Here is a tiny trained network, its code and every weight. The questions are about switching its units off for an input and a target symbol, where a switched-off unit gives its printed mean instead of its output.

import numpy as np


def w(rows, s, z=0):
    codes = np.array(rows[::2]) - 128.0
    scale = np.full(codes.shape[1], s)
    scale[-1] = z or s
    return codes * scale


def norm(h):
    return h / np.sqrt((h * h).mean(-1, keepdims=True) + 1e-5)


def f(y):
    return y / 2 * (1 + np.tanh(0.7978845608 * (y + 0.044715 * y**3)))


def softmax(a):
    e = np.exp(a - a.max(-1, keepdims=True))
    return e / e.sum(-1, keepdims=True)


def log_softmax(a):
    a = a - a.max(-1, keepdims=True)
    return a - np.log(np.exp(a).sum(-1, keepdims=True))


def net(x, mask):
    ids = ['Σαγεημπ'.index(c) for c in x.split()]
    T = len(ids)
    res = E[ids] + P[:T]
    r = norm(res)
    for j in range(3):
        rows = slice(2 * j, 2 * j + 2)
        q, k, v = (r @ M[0][rows].T for M in (Q, K, V))
        z = softmax(np.where(np.tri(T) > 0, q @ k.T / 2**0.5, -1e9)) @ v
        o = O[0][rows]
        res = res + np.where(mask[j], z, o[:, -1]) @ o[:, :-1]
    y = f(norm(res) @ A[0][:, :-1].T + A[0][:, -1])
    res = res + np.where(mask[3:19], y, B[0][:, -1]) @ B[0][:, :-1]
    return log_softmax(norm(res)[-1] @ U[:, :-1].T + U[:, -1])


Q, K, V, O, A, B = {}, {}, {}, {}, {}, {}
E = w([
[122,154,177,165],'Σ',
[117,144,147,164],'α',
[148,110,249,151],'γ',
[128,53,116,144],'ε',
[150,122,191,126],'η',
[159,71,73,136],'μ',
[140,138,108,164],'π',
],0.016)
P = w([
[211,105,193,204],'0',
[101,109,189,254],'1',
[248,100,167,151],'2',
[73,120,169,237],'3',
[217,118,148,133],'4',
[60,129,148,219],'5',
[196,132,144,115],'6',
[52,133,139,204],'7',
[183,130,128,100],'8',
[43,134,127,183],'9',
[174,126,116,91],'10',
[47,134,112,161],'11',
[177,127,135,94],'12',
[45,118,121,160],'13',
],0.0069)
Q[0] = w([
[38,97,156,178],'head 1',
[172,101,144,190],'head 1',
[170,86,68,79],'head 2',
[53,96,125,97],'head 2',
[155,251,161,165],'head 3',
[236,132,163,169],'head 3',
],0.023)
K[0] = w([
[49,16,96,8],'head 1',
[100,151,8,92],'head 1',
[226,57,130,221],'head 2',
[118,123,254,198],'head 2',
[33,102,39,10],'head 3',
[87,210,212,6],'head 3',
],0.015)
V[0] = w([
[191,249,2,170],'head 1',
[113,224,238,147],'head 1',
[85,225,214,58],'head 2',
[199,85,191,86],'head 2',
[80,215,73,164],'head 3',
[181,106,39,198],'head 3',
],0.0093)
O[0] = w([
[222,110,119,112,84],'head 1',
[149,199,2,152,16],'head 1',
[132,230,116,197,36],'head 2',
[100,156,170,93,90],'head 2',
[168,145,102,230,4],'head 3',
[175,59,125,165,150],'head 3',
],0.008,0.0035)
A[0] = w([
[58,102,110,151,56],'neuron 1',
[112,70,7,151,4],'neuron 2',
[232,109,148,63,36],'neuron 3',
[207,91,187,106,167],'neuron 4',
[138,131,38,93,100],'neuron 5',
[131,150,136,110,83],'neuron 6',
[124,142,135,124,96],'neuron 7',
[172,184,93,107,126],'neuron 8',
[111,124,113,167,120],'neuron 9',
[160,146,157,94,159],'neuron 10',
[97,195,131,115,54],'neuron 11',
[232,112,130,105,163],'neuron 12',
[141,194,130,24,63],'neuron 13',
[78,158,108,127,40],'neuron 14',
[131,150,154,144,67],'neuron 15',
[106,134,102,113,99],'neuron 16',
],0.015,0.0042)
B[0] = w([
[92,168,195,107,141],'neuron 1',
[179,90,106,2,136],'neuron 2',
[235,232,155,123,190],'neuron 3',
[159,81,31,150,255],'neuron 4',
[141,92,229,139,134],'neuron 5',
[138,132,102,121,121],'neuron 6',
[147,128,125,138,123],'neuron 7',
[34,128,158,117,147],'neuron 8',
[103,110,138,82,143],'neuron 9',
[115,147,80,122,160],'neuron 10',
[206,94,77,146,146],'neuron 11',
[144,160,233,173,188],'neuron 12',
[68,107,25,31,150],'neuron 13',
[151,90,94,88,130],'neuron 14',
[161,109,115,140,135],'neuron 15',
[143,102,134,114,116],'neuron 16',
],0.022,0.0084)
U = w([
[67,201,58,222,73],'Σ',
[79,134,68,48,169],'α',
[200,204,132,142,158],'γ',
[69,127,196,146,255],'ε',
[105,135,55,125,101],'η',
[110,2,87,193,55],'μ',
[184,77,169,72,101],'π',
],0.0087,0.0035)

Each question gives the input, a string of symbols that net reads in full, and the target symbol t.
The units are the heads (2 rows each of Q, K, V and O) and the neurons (one row each of A and B). Each row of codes is followed by its name. A weight is (code - 128) times the scale printed after its matrix; where a second scale follows, it is the last column's (O, A, B and U).
mask holds one flag per unit, heads first, then neurons. A switched-off unit (its flag False) gives its mean, the last column of its rows in O or B, instead of its output. The means were averaged over made-up inputs and are rounded, as every weight is.
A unit's drop is (log p(t) with every unit on - log p(t) with that unit switched off) / (log p(t) with every unit on - log p(t) with every unit switched off).
most important unit: the unit with the biggest drop
top k neurons: the k neurons with the biggest drops, biggest first
which heads matter: for each layer, one digit per head in row order, 1 if its drop is at least 0.15 and else 0, layers parted by /
input γ Σ γ, target α: which heads matter => 101
input α γ η Σ Σ, target α: which heads matter => 101
input Σ Σ η α π π, target π: most important unit => neuron 2
input Σ Σ α Σ π π Σ Σ, target Σ: which heads matter => 110
input Σ Σ α Σ μ π μ π Σ η, target μ: which heads matter => 100
input Σ π ε, target γ: top 3 neurons => [neuron 3; neuron 12; neuron 13]
input Σ γ η α α α Σ ε Σ Σ η Σ, target ε: top 2 neurons => [neuron 4; neuron 3]
input α α Σ μ ε π η Σ Σ, target α: which heads matter => 001
input Σ π α Σ η η η ε Σ π γ γ, target ε: which heads matter => 100
input Σ π Σ Σ γ Σ α Σ Σ Σ α Σ α, target Σ: which heads matter => 011
input Σ Σ Σ α Σ γ Σ α Σ Σ Σ, target Σ: which heads matter => 011
input Σ π Σ α γ Σ π η μ, target γ: which heads matter => 100
input μ Σ α Σ Σ Σ α α π π Σ μ Σ α, target μ: top 2 neurons => [neuron 3; neuron 4]
input Σ Σ μ γ Σ π η Σ γ η π Σ, target μ: which heads matter => 100
input π π α Σ π α μ Σ Σ Σ α η, target μ: most important unit => head 1
input η π α η α α α η α, target α: top 3 neurons => [neuron 13; neuron 12; neuron 8]
input Σ α Σ π Σ π μ π Σ γ, target μ: top 3 neurons => [neuron 3; neuron 4; neuron 12]
input ε π Σ α μ ε, target ε: top 2 neurons => [neuron 1; neuron 4]
input μ η α Σ Σ π α Σ, target μ: top 2 neurons => [neuron 3; neuron 12]
input α Σ α ε Σ μ Σ α, target μ: most important unit => head 3
